Here is a tiny trained network, its code and every weight. The questions are about switching its units off for an input and a class, where a switched-off unit gives its printed mean instead of its output.

import numpy as np


def w(rows, s, z=0):
    codes = np.array(rows[::2]) - 128.0
    scale = np.full(codes.shape[1], s)
    scale[-1] = z or s
    return codes * scale


def f(y):
    return y / 2 * (1 + np.tanh(0.7978845608 * (y + 0.044715 * y**3)))


def log_softmax(a):
    a = a - a.max(-1, keepdims=True)
    return a - np.log(np.exp(a).sum(-1, keepdims=True))


def net(x, mask):
    res = np.array(x, float).reshape(1, 8) / 4 @ E
    y = f(res @ A[0][:, :-1].T + A[0][:, -1])
    res = res + np.where(mask, y, B[0][:, -1]) @ B[0][:, :-1]
    return log_softmax(res[-1] @ U[:, :-1].T + U[:, -1])


A, B = {}, {}
E = w([
[126,129,129],'x0',
[128,127,125],'x1',
[6,9,133],'x2',
[67,175,3],'x3',
[131,129,126],'x4',
[255,9,13],'x5',
[125,129,130],'x6',
[126,130,125],'x7',
],0.0046)
A[0] = w([
[113,139,164,37],'neuron 1',
[129,100,103,54],'neuron 2',
[132,127,130,191],'neuron 3',
[96,156,160,70],'neuron 4',
[95,160,158,94],'neuron 5',
[121,165,81,4],'neuron 6',
[165,97,157,27],'neuron 7',
[106,158,143,65],'neuron 8',
[168,99,82,100],'neuron 9',
[128,114,134,197],'neuron 10',
[99,197,160,141],'neuron 11',
[132,124,100,244],'neuron 12',
[122,139,125,32],'neuron 13',
[144,122,113,66],'neuron 14',
[142,125,139,41],'neuron 15',
[72,191,135,103],'neuron 16',
[98,160,66,62],'neuron 17',
[74,64,123,124],'neuron 18',
[83,155,162,70],'neuron 19',
[90,184,7,88],'neuron 20',
[98,109,139,196],'neuron 21',
[108,143,153,36],'neuron 22',
[183,101,212,90],'neuron 23',
[58,72,135,117],'neuron 24',
[160,179,123,47],'neuron 25',
[153,158,134,83],'neuron 26',
[182,193,124,49],'neuron 27',
[186,203,118,133],'neuron 28',
[95,150,80,55],'neuron 29',
[158,113,117,51],'neuron 30',
[169,92,72,89],'neuron 31',
],0.012,0.0042)
B[0] = w([
[113,106,148,115],'neuron 1',
[112,98,132,115],'neuron 2',
[149,129,128,178],'neuron 3',
[139,84,140,153],'neuron 4',
[150,81,137,168],'neuron 5',
[75,135,145,106],'neuron 6',
[91,117,188,122],'neuron 7',
[125,93,137,128],'neuron 8',
[161,58,153,191],'neuron 9',
[152,137,124,185],'neuron 10',
[191,57,142,251],'neuron 11',
[199,116,125,234],'neuron 12',
[84,122,138,88],'neuron 13',
[110,103,132,107],'neuron 14',
[93,123,143,94],'neuron 15',
[179,73,143,215],'neuron 16',
[93,149,178,138],'neuron 17',
[89,185,53,205],'neuron 18',
[148,78,133,166],'neuron 19',
[88,181,223,226],'neuron 20',
[151,153,98,195],'neuron 21',
[109,102,137,110],'neuron 22',
[76,200,201,220],'neuron 23',
[97,188,45,209],'neuron 24',
[89,124,85,141],'neuron 25',
[102,142,103,133],'neuron 26',
[68,154,57,183],'neuron 27',
[82,174,5,253],'neuron 28',
[103,148,159,122],'neuron 29',
[115,99,140,116],'neuron 30',
[165,43,158,204],'neuron 31',
],0.022,0.0033)
U = w([
[213,174,90,253],'0',
[50,98,1,131],'1',
[142,11,111,29],'2',
[103,206,222,71],'3',
],0.0073,0.0041)

Each question gives the input, the list of numbers given to net, and the class t.
The units are the neurons (one row each of A and B). Each row of codes is followed by its name. A weight is (code - 128) times the scale printed after its matrix; where a second scale follows, it is the last column's (A, B and U).
mask holds one flag per neuron, in row order. A switched-off neuron (its flag False) gives its mean, the last column of its row in B, instead of its output. The means were averaged over made-up inputs and are rounded, as every weight is.
A unit's drop is (log p(t) with every unit on - log p(t) with that unit switched off) / (log p(t) with every unit on - log p(t) with every unit switched off).
The circuit of an input: a set's keep is (log p(t) with only the set's units on - log p(t) with every unit switched off) / (log p(t) with every unit on - log p(t) with every unit switched off). Starting from the 12 units with the biggest drops (on a tie, the unit counted first), units are removed one at a time, each time the one whose removal leaves the highest keep (on an exact tie, the one counted first), for as long as the keep stays at least 0.8.
circuit, biggest first: the units of the circuit, biggest drop first
most important unit: the unit with the biggest drop
top k neurons: the k neurons with the biggest drops, biggest first
drop when u is switched off: that unit's drop, to one decimal
input [-6,4,-4,-6,0,5,4,0], class 3: circuit, biggest first -> [neuron 23]
input [-8,8,2,-5,1,-2,-4,4], class 3: circuit, biggest first -> [neuron 28; neuron 23]
input [2,5,4,-5,-3,-6,2,5], class 2: circuit, biggest first -> [neuron 19; neuron 11]
input [5,2,-4,6,-8,-7,-5,6], class 2: circuit, biggest first -> [neuron 11; neuron 16]
input [-4,0,1,3,4,6,0,-7], class 2: top 2 neurons -> [neuron 31; neuron 9]
input [-3,-4,8,-6,6,7,7,-3], class 1: top 2 neurons -> [neuron 18; neuron 24]
input [7,1,-6,7,-7,-7,0,-4], class 2: circuit, biggest first -> [neuron 11; neuron 16]
input [7,-6,-8,7,7,-7,-4,6], class 1: top 3 neurons -> [neuron 28; neuron 27; neuron 25]
input [-2,1,-7,-1,-3,7,-2,3], class 1: top 3 neurons -> [neuron 28; neuron 27; neuron 11]
input [7,-5,-5,6,-3,-1,-5,6], class 3: top 2 neurons -> [neuron 20; neuron 17]
input [8,-1,4,-7,8,-8,0,-5], class 2: top 2 neurons -> [neuron 11; neuron 19]
input [2,4,6,-8,6,-1,4,-3], class 3: top 2 neurons -> [neuron 23; neuron 28]
input [-1,-2,-7,-7,2,4,-6,-5], class 1: top 3 neurons -> [neuron 28; neuron 27; neuron 20]
input [7,-5,-5,6,2,5,0,-6], class 3: most important unit -> neuron 20
input [-2,6,-8,-8,6,-2,1,-1], class 1: top 4 neurons -> [neuron 28; neuron 27; neuron 20; neuron 25]
input [-8,-6,-6,3,-4,5,-5,-3], class 1: top 3 neurons -> [neuron 28; neuron 27; neuron 11]
input [-5,7,-2,5,7,-4,1,-7], class 3: top 3 neurons -> [neuron 20; neuron 17; neuron 31]
input [4,4,5,-8,6,1,-2,-7], class 3: top 2 neurons -> [neuron 23; neuron 28]
input [5,5,3,6,3,3,4,-8], class 3: top 2 neurons -> [neuron 20; neuron 28]
input [-7,6,-8,7,-2,3,4,7], class 1: circuit, biggest first -> [neuron 28]
input [7,-3,-7,8,2,4,0,0], class 3: top 2 neurons -> [neuron 20; neuron 17]
input [-7,7,-8,-2,2,-3,-3,-8], class 1: top 2 neurons -> [neuron 28; neuron 27]
input [1,6,-1,-4,5,-6,4,-8], class 2: drop when neuron 5 is switched off -> 0.1
input [6,-6,4,-7,6,6,2,-8], class 3: drop when neuron 11 is switched off -> 0.2
input [-4,3,-7,6,4,1,-4,5], class 1: drop when neuron 27 is switched off -> 0.4
input [4,6,0,-5,-6,-5,2,-4], class 2: drop when neuron 9 is switched off -> -0.2
